Below are the code and all the weights of a small trained network. Each question names an input and a class and asks about switching units off, where a switched-off unit gives its printed mean instead of its output.

import numpy as np


def w(rows, s, z=0):
    codes = np.array(rows[::2]) - 128.0
    scale = np.full(codes.shape[1], s)
    scale[-1] = z or s
    return codes * scale


def f(y):
    return y / 2 * (1 + np.tanh(0.7978845608 * (y + 0.044715 * y**3)))


def log_softmax(a):
    a = a - a.max(-1, keepdims=True)
    return a - np.log(np.exp(a).sum(-1, keepdims=True))


def net(x, mask):
    res = np.array(x, float).reshape(1, 6) / 4 @ E
    y = f(res @ A[0][:, :-1].T + A[0][:, -1])
    res = res + np.where(mask, y, B[0][:, -1]) @ B[0][:, :-1]
    return log_softmax(res[-1] @ U[:, :-1].T + U[:, -1])


A, B = {}, {}
E = w([
[147,132,49,121,113,101],'x0',
[137,142,128,145,202,80],'x1',
[8,167,102,68,150,120],'x2',
[127,198,101,170,154,190],'x3',
[105,109,119,144,134,134],'x4',
[124,122,127,129,133,132],'x5',
],0.014)
A[0] = w([
[126,127,40,135,114,110,121],'neuron 0',
[144,223,157,140,142,154,138],'neuron 1',
[68,157,85,121,185,141,138],'neuron 2',
[74,76,169,157,166,171,160],'neuron 3',
[150,103,17,100,71,98,172],'neuron 4',
[108,166,187,101,146,122,154],'neuron 5',
[61,180,72,102,89,68,84],'neuron 6',
[176,119,127,162,203,140,85],'neuron 7',
[70,154,179,30,94,120,150],'neuron 8',
[84,89,62,91,25,225,180],'neuron 9',
[121,121,133,98,58,182,72],'neuron 10',
[143,154,62,152,132,233,146],'neuron 11',
[119,126,2,131,109,68,163],'neuron 12',
[131,218,128,167,167,147,77],'neuron 13',
[58,142,143,92,112,121,131],'neuron 14',
[91,111,228,135,102,159,254],'neuron 15',
[122,144,141,162,208,105,160],'neuron 16',
[96,184,113,62,166,122,150],'neuron 17',
[155,51,173,58,134,42,134],'neuron 18',
[114,137,128,159,226,17,130],'neuron 19',
[97,169,108,220,126,134,69],'neuron 20',
[149,193,117,128,135,174,73],'neuron 21',
[95,64,126,137,105,92,85],'neuron 22',
],0.0098,0.0066)
B[0] = w([
[185,132,198,107,231,183,170],'neuron 0',
[115,140,152,93,120,76,195],'neuron 1',
[160,121,131,170,77,89,196],'neuron 2',
[164,153,164,124,190,145,180],'neuron 3',
[148,136,205,141,183,100,224],'neuron 4',
[184,137,183,140,147,155,172],'neuron 5',
[156,106,177,204,68,182,191],'neuron 6',
[118,112,121,120,42,151,195],'neuron 7',
[141,164,152,171,112,133,220],'neuron 8',
[183,182,45,57,105,133,247],'neuron 9',
[121,154,76,32,105,217,166],'neuron 10',
[94,110,190,103,114,29,228],'neuron 11',
[138,163,215,91,201,87,216],'neuron 12',
[111,122,153,66,83,118,188],'neuron 13',
[142,85,142,198,123,123,188],'neuron 14',
[179,201,133,108,179,62,253],'neuron 15',
[147,189,133,87,106,139,200],'neuron 16',
[158,126,169,170,103,147,197],'neuron 17',
[99,144,190,87,52,92,254],'neuron 18',
[158,184,1,31,40,223,234],'neuron 19',
[47,139,181,96,59,130,161],'neuron 20',
[67,69,222,102,63,105,164],'neuron 21',
[95,90,146,76,120,97,155],'neuron 22',
],0.0074,0.0088)
U = w([
[140,138,128,140,114,97,254],'0',
[151,145,91,65,85,199,71],'1',
[29,71,185,88,75,61,51],'2',
[149,123,151,147,134,124,233],'3',
[160,139,184,136,218,123,76],'4',
[196,73,153,254,40,165,75],'5',
[86,104,106,169,189,121,112],'6',
[35,46,83,189,216,152,62],'7',
],0.0095,0.0091)

Each question gives the input, the list of numbers given to net, and the class t.
The units are the neurons (one row each of A and B). Each row of codes is followed by its name. A weight is (code - 128) times the scale printed after its matrix; where a second scale follows, it is the last column's (A, B and U).
mask holds one flag per neuron, in row order. A switched-off neuron (its flag False) gives its mean, the last column of its row in B, instead of its output. The means were averaged over made-up inputs and are rounded, as every weight is.
A unit's drop is (log p(t) with every unit on - log p(t) with that unit switched off) / (log p(t) with every unit on - log p(t) with every unit switched off).
The circuit of an input: a set's keep is (log p(t) with only the set's units on - log p(t) with every unit switched off) / (log p(t) with every unit on - log p(t) with every unit switched off). Starting from the 12 units with the biggest drops (on a tie, the unit counted first), units are removed one at a time, each time the one whose removal leaves the highest keep (on an exact tie, the one counted first), for as long as the keep stays at least 0.8.
circuit, biggest first: the units of the circuit, biggest drop first
unit that matters most: the unit with the biggest drop
k most important neurons: the k neurons with the biggest drops, biggest first
drop of u: that unit's drop, to one decimal
input [8,-4,-1,-5,-1,3], class 4: 3 most important neurons	[neuron 4; neuron 12; neuron 0]
input [-8,6,-6,-8,0,-4], class 2: 3 most important neurons	[neuron 18; neuron 9; neuron 22]
input [3,-8,6,-5,-7,2], class 1: 3 most important neurons	[neuron 9; neuron 10; neuron 11]
input [6,0,8,5,1,6], class 5: circuit, biggest first	[neuron 6; neuron 2]
input [-7,7,-1,3,-5,1], class 1: circuit, biggest first	[neuron 19; neuron 16]
input [-6,-5,5,1,8,-5], class 3: circuit, biggest first	[neuron 14; neuron 3; neuron 8]
input [8,-3,-2,6,7,3], class 4: unit that matters most	neuron 0
input [-2,-5,-2,8,4,5], class 2: circuit, biggest first	[neuron 11; neuron 21]
input [2,3,7,4,2,3], class 5: circuit, biggest first	[neuron 6; neuron 2; neuron 17]
input [7,-5,4,2,0,-6], class 4: circuit, biggest first	[neuron 12; neuron 4]
input [-6,-5,-3,-2,-4,3], class 4: 2 most important neurons	[neuron 19; neuron 15]
input [7,3,8,-2,1,1], class 5: circuit, biggest first	[neuron 6; neuron 17]
input [-8,1,1,-6,4,2], class 4: 2 most important neurons	[neuron 15; neuron 3]
input [8,4,-3,2,3,-4], class 4: unit that matters most	neuron 12
input [-2,2,-6,-7,5,-3], class 2: 2 most important neurons	[neuron 18; neuron 22]
input [-8,-4,-3,2,-5,-7], class 4: circuit, biggest first	[neuron 15; neuron 19]
input [-8,-7,-6,-1,-2,0], class 4: 2 most important neurons	[neuron 15; neuron 19]
input [7,-7,-2,8,-4,-4], class 2: 3 most important neurons	[neuron 11; neuron 21; neuron 19]
input [5,-3,-5,0,4,-4], class 4: 2 most important neurons	[neuron 4; neuron 19]
input [2,-8,3,-8,5,1], class 1: 2 most important neurons	[neuron 9; neuron 10]
input [3,-7,-6,-1,-6,1], class 1: circuit, biggest first	[neuron 10]
input [3,-7,8,-6,4,8], class 0: 2 most important neurons	[neuron 9; neuron 19]
input [0,5,-4,-3,-5,-3], class 1: 2 most important neurons	[neuron 19; neuron 11]
input [-7,-2,-6,-3,0,-6], class 4: 2 most important neurons	[neuron 15; neuron 19]
input [5,-7,6,6,-4,8], class 0: 3 most important neurons	[neuron 11; neuron 9; neuron 19]
input [-8,8,2,-5,4,7], class 1: drop of neuron 19	1.1
input [-6,2,7,7,5,-6], class 2: circuit, biggest first	[neuron 20]
input [2,8,0,-3,6,-7], class 1: drop of neuron 19	0.8
